Below is a small trained network, with its code and all its weights. Each question gives an input and a class and asks what happens when units are switched off, that is, made to give their printed mean instead of their output.

import numpy as np


def w(rows, s, z=0):
    codes = np.array(rows[::2]) - 128.0
    scale = np.full(codes.shape[1], s)
    scale[-1] = z or s
    return codes * scale


def norm(h):
    return h / np.sqrt((h * h).mean(-1, keepdims=True) + 1e-5)


def f(y):
    return np.maximum(y, 0)


def log_softmax(a):
    a = a - a.max(-1, keepdims=True)
    return a - np.log(np.exp(a).sum(-1, keepdims=True))


def net(x, mask):
    res = np.array(x, float).reshape(1, 5) / 4 @ E
    u = 0
    for l in range(4):
        y = f(norm(res) @ A[l][:, :-1].T + A[l][:, -1])
        res = res + np.where(mask[u : u + 8], y, B[l][:, -1]) @ B[l][:, :-1]
        u += 8
    return log_softmax(norm(res)[-1] @ U[:, :-1].T + U[:, -1])


A, B = {}, {}
E = w([
[182,63,123,115,72,159,144,88,79,157,202,147],'x0',
[102,96,212,195,234,175,58,123,55,154,134,76],'x1',
[142,191,15,129,208,46,159,131,91,129,85,172],'x2',
[63,169,172,46,149,165,155,178,140,128,102,106],'x3',
[159,154,131,141,138,236,96,75,151,253,206,54],'x4',
],0.0027)
A[0] = w([
[168,32,155,252,172,173,110,69,76,170,192,126,24],'L0N0',
[142,113,141,31,164,83,113,94,93,135,105,124,56],'L0N1',
[190,130,102,135,115,142,180,116,164,229,177,209,53],'L0N2',
[81,50,151,112,30,126,207,197,163,88,90,115,3],'L0N3',
[130,145,193,109,195,155,98,142,129,186,189,24,3],'L0N4',
[23,170,125,36,181,127,173,197,228,176,136,119,197],'L0N5',
[143,123,121,162,181,43,204,179,28,84,66,137,62],'L0N6',
[59,194,69,115,92,82,127,113,127,54,143,129,68],'L0N7',
],0.0023,0.0019)
B[0] = w([
[153,3,125,181,97,108,62,132,109,86,100,141,226],'L0N0',
[121,140,122,147,153,139,137,121,137,140,132,170,138],'L0N1',
[163,117,81,68,121,137,93,102,136,107,116,96,172],'L0N2',
[99,128,153,88,117,126,103,130,187,86,174,131,191],'L0N3',
[60,88,144,107,134,154,154,133,159,146,153,81,180],'L0N4',
[201,85,150,188,107,66,87,115,98,97,143,132,254],'L0N5',
[96,150,123,61,156,126,103,165,65,116,143,124,228],'L0N6',
[109,67,147,143,176,140,129,91,107,140,157,51,190],'L0N7',
],0.0039,0.0025)
A[1] = w([
[92,148,205,86,68,144,193,159,152,65,116,164,4],'L1N0',
[54,111,167,143,166,252,137,109,135,199,117,63,18],'L1N1',
[170,142,184,118,151,129,84,125,132,112,79,125,135],'L1N2',
[154,115,117,156,187,147,152,155,102,158,124,155,108],'L1N3',
[143,99,192,136,120,179,145,115,120,183,211,42,106],'L1N4',
[63,148,121,133,173,99,171,145,70,117,124,155,10],'L1N5',
[96,219,107,186,149,99,105,139,219,180,47,92,79],'L1N6',
[152,103,183,193,117,175,56,151,64,202,176,118,85],'L1N7',
],0.0038,0.0017)
B[1] = w([
[93,54,178,139,89,76,71,134,213,112,189,137,210],'L1N0',
[2,209,189,89,153,219,123,130,171,183,117,116,205],'L1N1',
[144,187,94,127,114,156,167,123,140,106,167,122,175],'L1N2',
[94,117,162,111,122,95,97,102,162,87,157,134,166],'L1N3',
[76,145,100,141,233,115,139,82,127,128,37,116,242],'L1N4',
[129,158,125,126,218,151,137,127,58,99,110,162,187],'L1N5',
[154,106,210,178,124,124,225,143,94,116,176,99,195],'L1N6',
[88,95,137,159,161,133,110,57,144,118,125,50,252],'L1N7',
],0.004,0.0031)
A[2] = w([
[137,197,141,111,220,112,96,197,29,100,58,248,9],'L2N0',
[64,83,203,68,18,122,109,146,193,120,140,146,101],'L2N1',
[186,162,40,58,84,123,209,96,151,202,99,142,25],'L2N2',
[164,227,183,162,130,159,179,225,97,135,132,125,19],'L2N3',
[153,143,131,125,116,60,187,192,137,137,118,129,112],'L2N4',
[174,130,50,148,54,123,180,137,124,147,145,225,74],'L2N5',
[166,70,160,171,110,149,74,153,80,144,124,124,10],'L2N6',
[145,105,114,98,93,135,84,146,125,97,123,251,82],'L2N7',
],0.0035,0.0012)
B[2] = w([
[120,109,66,86,200,58,185,174,61,131,13,161,246],'L2N0',
[113,127,110,91,138,73,129,164,207,100,144,188,253],'L2N1',
[204,168,85,163,61,211,89,185,27,148,206,160,174],'L2N2',
[252,100,176,160,139,71,195,82,146,118,166,141,153],'L2N3',
[102,64,180,157,172,172,144,74,142,183,140,116,188],'L2N4',
[60,203,151,53,139,192,74,157,122,180,140,43,187],'L2N5',
[187,132,70,130,102,149,143,21,121,95,136,153,162],'L2N6',
[94,191,194,167,213,183,100,142,181,151,119,135,191],'L2N7',
],0.0036,0.0033)
A[3] = w([
[159,75,130,164,93,132,70,55,122,141,103,122,46],'L3N0',
[143,40,209,168,137,90,157,149,95,108,74,102,139],'L3N1',
[162,167,40,93,40,204,119,142,99,172,204,127,58],'L3N2',
[117,159,202,182,143,166,181,133,146,113,150,66,119],'L3N3',
[18,145,145,121,181,249,126,127,156,171,112,64,3],'L3N4',
[89,147,76,126,150,96,152,171,88,144,28,128,74],'L3N5',
[148,143,109,194,215,101,115,82,70,154,168,86,149],'L3N6',
[100,171,144,95,145,254,110,118,131,194,120,96,111],'L3N7',
],0.0034,0.0018)
B[3] = w([
[161,68,94,160,134,144,144,74,94,78,137,101,180],'L3N0',
[172,175,35,106,73,157,147,104,109,209,152,79,216],'L3N1',
[119,166,113,165,94,116,52,238,58,129,183,128,185],'L3N2',
[148,163,116,132,176,162,175,124,159,215,111,162,189],'L3N3',
[47,249,156,127,162,180,61,111,170,223,2,172,220],'L3N4',
[159,109,155,103,112,123,124,126,51,90,44,110,209],'L3N5',
[111,95,173,70,35,139,185,160,186,81,110,159,254],'L3N6',
[79,214,157,103,121,144,69,141,108,181,113,164,206],'L3N7',
],0.0041,0.0034)
U = w([
[123,121,96,90,187,59,186,175,46,73,48,165,180],'0',
[157,182,65,124,65,159,78,200,70,156,214,148,117],'1',
[40,168,174,141,174,200,97,89,177,204,85,118,201],'2',
[189,148,158,172,136,112,246,138,163,160,158,122,3],'3',
[159,17,89,184,107,151,98,51,105,83,158,105,110],'4',
[80,87,162,81,98,73,115,183,255,59,174,185,136],'5',
],0.0083,0.0018)

Each question gives the input, the list of numbers given to net, and the class t.
The units are the neurons (one row each of A and B). Each row of codes is followed by its name. A weight is (code - 128) times the scale printed after its matrix; where a second scale follows, it is the last column's (A, B and U).
mask holds one flag per neuron, layer by layer. A switched-off neuron (its flag False) gives its mean, the last column of its row in B, instead of its output. The means were averaged over made-up inputs and are rounded, as every weight is.
A unit's drop is (log p(t) with every unit on - log p(t) with that unit switched off) / (log p(t) with every unit on - log p(t) with every unit switched off).
The circuit of an input: a set's keep is (log p(t) with only the set's units on - log p(t) with every unit switched off) / (log p(t) with every unit on - log p(t) with every unit switched off). Starting from the 12 units with the biggest drops (on a tie, the unit counted first), units are removed one at a time, each time the one whose removal leaves the highest keep (on an exact tie, the one counted first), for as long as the keep stays at least 0.8.
units of the circuit, in order: the units of the circuit, biggest drop first
most important unit: the unit with the biggest drop
k most important neurons: the k neurons with the biggest drops, biggest first
top k neurons in layer l: the k neurons of layer l with the biggest drops, biggest first
drop when u is switched off: that unit's drop, to one decimal
input [7,-8,-4,0,1], class 1: units of the circuit, in order	[L2N2; L3N2]
input [-7,1,-6,-5,-2], class 5: 2 most important neurons	[L2N1; L1N4]
input [-6,-7,3,1,5], class 3: 3 most important neurons	[L1N6; L2N3; L2N4]
input [-2,3,-3,8,-8], class 5: 2 most important neurons	[L1N0; L0N3]
input [-7,-6,1,-4,8], class 1: most important unit	L2N2
input [0,-8,4,5,-1], class 1: units of the circuit, in order	[L2N2; L3N2; L1N4]
input [-5,1,7,2,6], class 3: 3 most important neurons	[L1N6; L2N3; L0N5]
input [-1,-2,-1,-4,-5], class 5: 2 most important neurons	[L0N3; L1N4]
input [1,-1,-3,-1,0], class 4: 2 most important neurons	[L1N1; L1N4]
input [-3,-2,5,5,6], class 3: 2 most important neurons	[L1N6; L0N5]
input [-1,3,-4,-7,-7], class 4: top 2 neurons in layer 1	[L1N4; L1N5]
input [-7,4,8,4,5], class 3: 2 most important neurons	[L1N6; L2N3]
input [7,1,-2,2,-1], class 4: 2 most important neurons	[L0N0; L1N1]
input [-1,-6,2,8,-4], class 5: most important unit	L1N0
input [-7,-7,-5,4,6], class 5: top 2 neurons in layer 1	[L1N7; L1N0]
input [8,-6,2,8,0], class 1: top 2 neurons in layer 3	[L3N2; L3N6]
input [-5,3,7,-2,4], class 0: drop when L1N0 is switched off	0.2
input [5,-1,1,1,-1], class 1: drop when L2N2 is switched off	0.4
input [-1,2,-3,2,-5], class 5: drop when L1N0 is switched off	0.3
input [-5,-8,7,-6,2], class 1: most important neuron	[L2N2]
